Below is a small trained network, with its code and all its weights. Each question gives an input and a class and asks what happens when units are switched off, that is, made to give their printed mean instead of their output.

import numpy as np


def w(rows, s, z=0):
    codes = np.array(rows[::2]) - 128.0
    scale = np.full(codes.shape[1], s)
    scale[-1] = z or s
    return codes * scale


def f(y):
    return y / 2 * (1 + np.tanh(0.7978845608 * (y + 0.044715 * y**3)))


def log_softmax(a):
    a = a - a.max(-1, keepdims=True)
    return a - np.log(np.exp(a).sum(-1, keepdims=True))


def net(x, mask):
    res = np.array(x, float).reshape(1, 5) / 4 @ E
    y = f(res @ A[0][:, :-1].T + A[0][:, -1])
    res = res + np.where(mask, y, B[0][:, -1]) @ B[0][:, :-1]
    return log_softmax(res[-1] @ U[:, :-1].T + U[:, -1])


A, B = {}, {}
E = w([
[212,75,154],'x0',
[51,107,65],'x1',
[123,123,253],'x2',
[14,45,205],'x3',
[161,52,97],'x4',
],0.0059)
A[0] = w([
[122,21,104,206],'N1',
[65,153,5,191],'N2',
[104,143,108,85],'N3',
[68,133,147,100],'N4',
[123,205,73,171],'N5',
[124,140,161,35],'N6',
[97,186,143,99],'N7',
[89,168,194,116],'N8',
[101,129,174,103],'N9',
[110,96,164,34],'N10',
[204,71,118,165],'N11',
[17,128,154,124],'N12',
[235,132,147,2],'N13',
],0.013,0.004)
B[0] = w([
[46,56,172,212],'N1',
[246,4,156,254],'N2',
[148,134,144,126],'N3',
[119,189,104,158],'N4',
[207,119,111,205],'N5',
[160,132,103,122],'N6',
[172,176,103,150],'N7',
[181,115,69,186],'N8',
[164,180,104,156],'N9',
[143,174,88,136],'N10',
[64,156,153,202],'N11',
[69,240,108,212],'N12',
[166,227,52,178],'N13',
],0.02,0.0067)
U = w([
[118,35,182,250],'0',
[254,82,95,59],'1',
[131,166,90,92],'2',
],0.007,0.002)

Each question gives the input, the list of numbers given to net, and the class t.
The units are the neurons (one row each of A and B). Each row of codes is followed by its name. A weight is (code - 128) times the scale printed after its matrix; where a second scale follows, it is the last column's (A, B and U).
mask holds one flag per neuron, in row order. A switched-off neuron (its flag False) gives its mean, the last column of its row in B, instead of its output. The means were averaged over made-up inputs and are rounded, as every weight is.
A unit's drop is (log p(t) with every unit on - log p(t) with that unit switched off) / (log p(t) with every unit on - log p(t) with every unit switched off).
The circuit of an input: a set's keep is (log p(t) with only the set's units on - log p(t) with every unit switched off) / (log p(t) with every unit on - log p(t) with every unit switched off). Starting from the 12 units with the biggest drops (on a tie, the unit counted first), units are removed one at a time, each time the one whose removal leaves the highest keep (on an exact tie, the one counted first), for as long as the keep stays at least 0.8.
circuit, biggest first: the units of the circuit, biggest drop first
most important unit: the unit with the biggest drop
top k neurons: the k neurons with the biggest drops, biggest first
drop when u is switched off: that unit's drop, to one decimal
input [6,0,-6,-3,8], class 0: most important unit => N1
input [-3,-3,-7,1,6], class 0: circuit, biggest first => (N1, N13)
input [-2,5,6,-3,3], class 0: circuit, biggest first => (N13, N5)
input [-1,6,0,8,3], class 2: top 2 neurons => (N12, N4)
input [-5,-1,7,3,2], class 2: top 2 neurons => (N2, N12)
input [0,-4,8,4,-1], class 2: top 2 neurons => (N2, N12)
input [0,-5,6,2,-7], class 2: top 4 neurons => (N2, N5, N12, N4)
input [5,-6,-1,-1,4], class 2: top 3 neurons => (N13, N2, N11)
input [-8,7,-3,4,2], class 1: top 2 neurons => (N2, N11)
input [-1,-5,3,-4,7], class 2: top 3 neurons => (N2, N13, N11)
input [8,-5,-6,2,7], class 0: top 2 neurons => (N1, N12)
input [5,6,0,6,-3], class 2: top 2 neurons => (N12, N2)
input [-3,2,0,8,3], class 2: drop when N12 is switched off => 1.0
input [7,3,8,7,3], class 2: drop when N3 is switched off => 0.0
input [-6,2,-8,6,5], class 0: drop when N8 is switched off => 0.1
